Below are the code and all the weights of a small trained network. Each question names an input and a class and asks about switching units off, where a switched-off unit gives its printed mean instead of its output.

import numpy as np


def w(rows, s, z=0):
    codes = np.array(rows[::2]) - 128.0
    scale = np.full(codes.shape[1], s)
    scale[-1] = z or s
    return codes * scale


def f(y):
    return np.maximum(y, 0)


def log_softmax(a):
    a = a - a.max(-1, keepdims=True)
    return a - np.log(np.exp(a).sum(-1, keepdims=True))


def net(x, mask):
    res = np.array(x, float).reshape(1, 8) / 4 @ E
    y = f(res @ A[0][:, :-1].T + A[0][:, -1])
    res = res + np.where(mask, y, B[0][:, -1]) @ B[0][:, :-1]
    return log_softmax(res[-1] @ U[:, :-1].T + U[:, -1])


A, B = {}, {}
E = w([
[106,38,138,163,168],'x0',
[2,171,110,118,183],'x1',
[168,191,83,68,118],'x2',
[138,129,129,179,153],'x3',
[75,106,96,95,135],'x4',
[52,114,118,202,32],'x5',
[143,44,171,25,65],'x6',
[88,74,52,101,105],'x7',
],0.0095)
A[0] = w([
[6,185,73,121,8,166],'neuron 0',
[55,81,154,234,253,139],'neuron 1',
[116,234,125,176,139,235],'neuron 2',
[68,82,184,185,69,109],'neuron 3',
[188,85,175,77,115,88],'neuron 4',
[155,49,111,44,106,194],'neuron 5',
[110,177,224,184,138,195],'neuron 6',
[232,134,49,75,114,40],'neuron 7',
[177,213,205,102,198,234],'neuron 8',
[197,90,219,213,163,222],'neuron 9',
[132,79,182,219,139,202],'neuron 10',
[39,63,95,131,166,134],'neuron 11',
[33,20,133,83,223,111],'neuron 12',
[162,144,174,193,160,134],'neuron 13',
[215,37,117,108,128,253],'neuron 14',
[108,102,40,105,81,190],'neuron 15',
[192,63,139,64,119,214],'neuron 16',
[104,95,1,200,62,143],'neuron 17',
],0.0088,0.0045)
B[0] = w([
[116,210,22,164,166,226],'neuron 0',
[143,63,189,195,114,246],'neuron 1',
[236,169,70,147,158,232],'neuron 2',
[132,155,176,212,60,187],'neuron 3',
[94,80,79,88,135,177],'neuron 4',
[29,125,145,24,104,199],'neuron 5',
[206,58,51,185,143,203],'neuron 6',
[143,145,177,73,186,171],'neuron 7',
[246,105,50,33,217,234],'neuron 8',
[171,151,39,142,12,226],'neuron 9',
[112,70,158,255,36,206],'neuron 10',
[46,207,219,174,201,198],'neuron 11',
[21,103,245,128,142,210],'neuron 12',
[187,84,4,181,128,185],'neuron 13',
[34,124,164,75,17,211],'neuron 14',
[54,196,104,47,129,180],'neuron 15',
[86,96,124,24,28,203],'neuron 16',
[42,195,167,212,98,199],'neuron 17',
],0.0068,0.012)
U = w([
[35,251,70,169,106,154],'0',
[2,100,237,227,146,99],'1',
[170,217,105,135,208,147],'2',
[74,89,141,22,72,172],'3',
[143,141,93,214,58,149],'4',
[108,134,111,224,15,2],'5',
],0.0084,0.0049)

Each question gives the input, the list of numbers given to net, and the class t.
The units are the neurons (one row each of A and B). Each row of codes is followed by its name. A weight is (code - 128) times the scale printed after its matrix; where a second scale follows, it is the last column's (A, B and U).
mask holds one flag per neuron, in row order. A switched-off neuron (its flag False) gives its mean, the last column of its row in B, instead of its output. The means were averaged over made-up inputs and are rounded, as every weight is.
A unit's drop is (log p(t) with every unit on - log p(t) with that unit switched off) / (log p(t) with every unit on - log p(t) with every unit switched off).
The circuit of an input: a set's keep is (log p(t) with only the set's units on - log p(t) with every unit switched off) / (log p(t) with every unit on - log p(t) with every unit switched off). Starting from the 12 units with the biggest drops (on a tie, the unit counted first), units are removed one at a time, each time the one whose removal leaves the highest keep (on an exact tie, the one counted first), for as long as the keep stays at least 0.8.
units of the circuit, in order: the units of the circuit, biggest drop first
top k neurons: the k neurons with the biggest drops, biggest first
drop of u: that unit's drop, to one decimal
input [-1,6,-3,5,2,2,-7,3], class 1: units of the circuit, in order => (neuron 1)
input [-5,1,-5,5,8,5,7,-3], class 1: units of the circuit, in order => (neuron 9; neuron 8)
input [-6,-8,1,7,7,-1,-4,-4], class 2: units of the circuit, in order => (neuron 8; neuron 7)
input [3,3,-6,-1,-3,8,-1,-4], class 5: units of the circuit, in order => (neuron 9; neuron 10)
input [-6,0,0,-3,-8,2,2,6], class 0: units of the circuit, in order => (neuron 0; neuron 1)
input [7,3,7,-5,4,1,1,5], class 0: top 3 neurons => (neuron 0; neuron 15; neuron 1)
input [-1,-4,-4,-5,8,5,1,8], class 0: top 2 neurons => (neuron 0; neuron 15)
input [3,-2,8,5,0,3,-8,-3], class 2: top 2 neurons => (neuron 2; neuron 14)
input [4,0,-8,0,-1,-6,5,-6], class 3: drop of neuron 16 => 0.2
input [-4,8,-6,-4,6,1,5,1], class 1: drop of neuron 12 => 1.0
input [-7,-7,8,-8,-2,3,1,-4], class 3: drop of neuron 13 => 0.0
